Here is a tiny trained network, its code and every weight. The questions are about switching its units off for an input and a target symbol, where a switched-off unit gives its printed mean instead of its output.

import numpy as np


def w(rows, s, z=0):
    codes = np.array(rows[::2]) - 128.0
    scale = np.full(codes.shape[1], s)
    scale[-1] = z or s
    return codes * scale


def norm(h):
    return h / np.sqrt((h * h).mean(-1, keepdims=True) + 1e-5)


def f(y):
    return y / 2 * (1 + np.tanh(0.7978845608 * (y + 0.044715 * y**3)))


def softmax(a):
    e = np.exp(a - a.max(-1, keepdims=True))
    return e / e.sum(-1, keepdims=True)


def log_softmax(a):
    a = a - a.max(-1, keepdims=True)
    return a - np.log(np.exp(a).sum(-1, keepdims=True))


def net(x, mask):
    ids = ['ΦΨΩαβδζηθλπτ'.index(c) for c in x.split()]
    T = len(ids)
    res = E[ids] + P[:T]
    r = norm(res)
    for j in range(3):
        rows = slice(3 * j, 3 * j + 3)
        q, k, v = (r @ M[0][rows].T for M in (Q, K, V))
        z = softmax(np.where(np.tri(T) > 0, q @ k.T / 3**0.5, -1e9)) @ v
        o = O[0][rows]
        res = res + np.where(mask[j], z, o[:, -1]) @ o[:, :-1]
    y = f(norm(res) @ A[0][:, :-1].T + A[0][:, -1])
    res = res + np.where(mask[3:19], y, B[0][:, -1]) @ B[0][:, :-1]
    return log_softmax(norm(res)[-1] @ U[:, :-1].T + U[:, -1])


Q, K, V, O, A, B = {}, {}, {}, {}, {}, {}
E = w([
[163,53,157,184,138,37,88,86,195],'Φ',
[63,91,147,134,90,143,109,33,5],'Ψ',
[152,161,89,119,129,200,168,79,92],'Ω',
[167,178,255,129,132,157,129,73,93],'α',
[155,88,224,169,133,112,85,180,82],'β',
[133,166,57,166,240,141,163,141,165],'δ',
[178,197,90,94,15,186,150,112,38],'ζ',
[82,160,128,78,228,217,118,95,82],'η',
[203,133,170,223,200,74,212,89,100],'θ',
[92,127,59,74,133,200,81,175,54],'λ',
[50,93,219,100,109,232,239,75,22],'π',
[105,93,232,156,24,147,179,151,121],'τ',
],0.0094)
P = w([
[120,205,187,168,171,128,208,146,37],'0',
[181,182,194,95,7,205,81,181,128],'1',
[22,194,37,112,145,18,68,105,126],'2',
[160,195,215,241,117,231,133,114,4],'3',
[171,153,155,140,56,185,39,143,164],'4',
[48,2,3,47,211,53,136,27,163],'5',
[169,130,179,241,150,251,102,112,70],'6',
],0.0081)
Q[0] = w([
[162,63,111,81,114,147,152,118,165],'h0',
[187,112,142,92,161,158,111,115,120],'h0',
[217,131,163,201,109,213,106,184,130],'h0',
[185,11,121,84,126,142,137,124,131],'h1',
[101,53,120,64,143,84,179,142,143],'h1',
[182,127,184,125,132,153,146,204,139],'h1',
[107,158,128,154,106,120,156,156,69],'h2',
[28,139,71,133,178,75,140,120,150],'h2',
[111,148,136,177,131,138,125,130,142],'h2',
],0.012)
K[0] = w([
[95,143,72,78,78,72,73,124,254],'h0',
[94,101,72,101,112,132,84,83,143],'h0',
[164,59,110,198,113,235,127,98,177],'h0',
[88,148,97,82,66,36,60,90,164],'h1',
[97,179,105,80,132,47,146,176,175],'h1',
[205,58,124,77,142,158,110,131,179],'h1',
[143,134,152,190,134,181,172,138,58],'h2',
[64,132,117,124,131,93,201,157,141],'h2',
[200,112,133,119,164,148,193,97,93],'h2',
],0.0091)
V[0] = w([
[176,98,74,144,101,162,231,79,187],'h0',
[206,161,204,47,208,105,187,55,156],'h0',
[11,83,114,97,169,118,119,130,186],'h0',
[48,187,116,135,204,94,199,165,150],'h1',
[185,48,114,91,188,115,155,174,92],'h1',
[106,148,121,111,136,82,170,235,155],'h1',
[155,152,102,100,255,124,132,148,124],'h2',
[40,110,224,110,76,166,195,144,88],'h2',
[138,83,108,56,121,113,129,101,146],'h2',
],0.0063)
O[0] = w([
[101,152,121,155,118,123,179,2,138,75],'h0',
[189,93,115,119,176,159,110,80,70,151],'h0',
[175,209,157,205,109,126,133,135,87,3],'h0',
[119,128,100,153,102,167,94,109,166,151],'h1',
[149,108,128,154,93,184,162,162,89,73],'h1',
[79,69,122,173,153,211,104,132,162,72],'h1',
[151,161,183,120,100,108,99,96,108,150],'h2',
[170,110,103,149,127,105,147,100,187,188],'h2',
[146,180,89,105,111,162,105,89,78,35],'h2',
],0.0079,0.0058)
A[0] = w([
[110,77,66,179,141,117,138,31,90,94],'n0',
[164,167,128,163,154,107,94,89,122,160],'n1',
[133,70,126,118,206,103,100,134,109,185],'n2',
[125,84,86,105,155,221,144,76,120,225],'n3',
[86,87,56,65,53,155,103,142,101,201],'n4',
[53,170,100,255,110,181,50,115,119,148],'n5',
[94,119,93,104,92,115,96,217,182,186],'n6',
[117,93,220,174,114,128,180,175,69,5],'n7',
[44,173,106,125,136,105,103,149,105,65],'n8',
[33,146,171,143,144,73,118,71,92,75],'n9',
[157,16,125,158,82,108,163,139,162,83],'n10',
[72,189,66,83,114,179,125,118,148,98],'n11',
[157,175,116,61,122,203,58,173,144,144],'n12',
[138,138,148,231,171,202,172,130,96,142],'n13',
[166,106,136,157,219,116,176,168,170,84],'n14',
[197,94,225,130,144,138,155,78,151,137],'n15',
],0.0083,0.0028)
B[0] = w([
[194,215,119,105,171,168,110,157,156,187],'n0',
[96,133,154,143,66,122,117,177,88,169],'n1',
[108,154,141,153,116,165,187,126,78,231],'n2',
[120,117,153,143,119,85,61,173,137,215],'n3',
[112,172,200,151,153,177,154,168,116,214],'n4',
[82,117,133,93,26,172,123,221,170,206],'n5',
[158,141,129,183,147,124,166,40,165,221],'n6',
[155,123,95,101,178,179,93,61,182,171],'n7',
[255,130,234,141,81,101,236,156,136,152],'n8',
[156,76,102,106,73,189,156,97,123,160],'n9',
[153,172,93,121,141,123,74,126,21,170],'n10',
[161,24,139,103,58,84,104,73,148,173],'n11',
[90,144,46,189,190,98,131,56,80,210],'n12',
[80,57,141,13,114,15,145,156,108,204],'n13',
[109,105,149,138,39,197,70,109,135,203],'n14',
[100,176,66,185,94,99,127,158,189,255],'n15',
],0.0064,0.0061)
U = w([
[98,142,147,187,211,157,192,154,122,195],'Φ',
[185,129,229,184,81,137,186,142,194,1],'Ψ',
[120,38,124,50,172,80,196,96,156,91],'Ω',
[59,120,116,95,55,191,92,197,153,151],'α',
[165,204,42,99,149,87,103,171,161,152],'β',
[194,185,202,85,97,134,175,174,35,173],'δ',
[184,144,99,80,76,162,156,44,81,157],'ζ',
[96,149,82,90,222,84,62,140,46,146],'η',
[196,102,155,126,180,193,28,158,134,169],'θ',
[175,155,63,185,53,132,70,159,38,58],'λ',
[211,73,138,141,111,9,177,125,71,132],'π',
[105,51,31,159,137,147,103,97,210,72],'τ',
],0.012,0.0027)

Each question gives the input, a string of symbols that net reads in full, and the target symbol t.
The units are the heads (3 rows each of Q, K, V and O) and the neurons (one row each of A and B). Each row of codes is followed by its name. A weight is (code - 128) times the scale printed after its matrix; where a second scale follows, it is the last column's (O, A, B and U).
mask holds one flag per unit, heads first, then neurons. A switched-off unit (its flag False) gives its mean, the last column of its rows in O or B, instead of its output. The means were averaged over made-up inputs and are rounded, as every weight is.
A unit's drop is (log p(t) with every unit on - log p(t) with that unit switched off) / (log p(t) with every unit on - log p(t) with every unit switched off).
The circuit of an input: a set's keep is (log p(t) with only the set's units on - log p(t) with every unit switched off) / (log p(t) with every unit on - log p(t) with every unit switched off). Starting from the 12 units with the biggest drops (on a tie, the unit counted first), units are removed one at a time, each time the one whose removal leaves the highest keep (on an exact tie, the one counted first), for as long as the keep stays at least 0.8.
units of the circuit, in order: the units of the circuit, biggest drop first
most important unit: the unit with the biggest drop
k most important neurons: the k neurons with the biggest drops, biggest first
heads that matter: for each layer, one digit per head in row order, 1 if its drop is at least 0.15 and else 0, layers parted by /
input α δ π, target η: most important neuron	[n3]
input δ θ λ, target α: 2 most important neurons	[n5 n4]
input δ α α, target α: units of the circuit, in order	[h1 n5]
input λ α λ τ α λ, target Ψ: units of the circuit, in order	[h0 n8 n6]
input η δ λ, target λ: heads that matter	110
input δ Ω λ Ω Ω δ δ, target α: units of the circuit, in order	[n14 n13]
input δ β α η δ α, target η: heads that matter	100
input β δ δ, target Φ: heads that matter	111
input δ δ δ ζ λ η, target α: heads that matter	110
input λ δ λ δ Ψ δ, target Ψ: units of the circuit, in order	[h0 n8 h2 h1]
input δ α Φ, target α: units of the circuit, in order	[h1 n5 h2]
input α λ ζ Φ, target λ: units of the circuit, in order	[n10 n15]
input β δ Ψ δ δ λ, target π: 2 most important neurons	[n8 n11]
input δ τ β β λ α, target Φ: heads that matter	100
input α δ δ, target η: units of the circuit, in order	[h2]
input δ δ Ω, target α: units of the circuit, in order	[h1 n5]
input λ τ δ δ τ ζ, target α: units of the circuit, in order	[h1 h0 n5]
input ζ δ ζ, target Ω: heads that matter	100
input τ π η, target τ: heads that matter	011
input δ θ θ λ α, target β: heads that matter	010
input π α τ δ λ, target Φ: heads that matter	000
input Ψ δ δ, target π: units of the circuit, in order	[n8 h2 n11]
input Ω δ δ β η, target η: most important unit	n12
input α λ α δ π θ, target η: units of the circuit, in order	[h0 n8 h2]
input α λ η η η λ, target λ: heads that matter	111
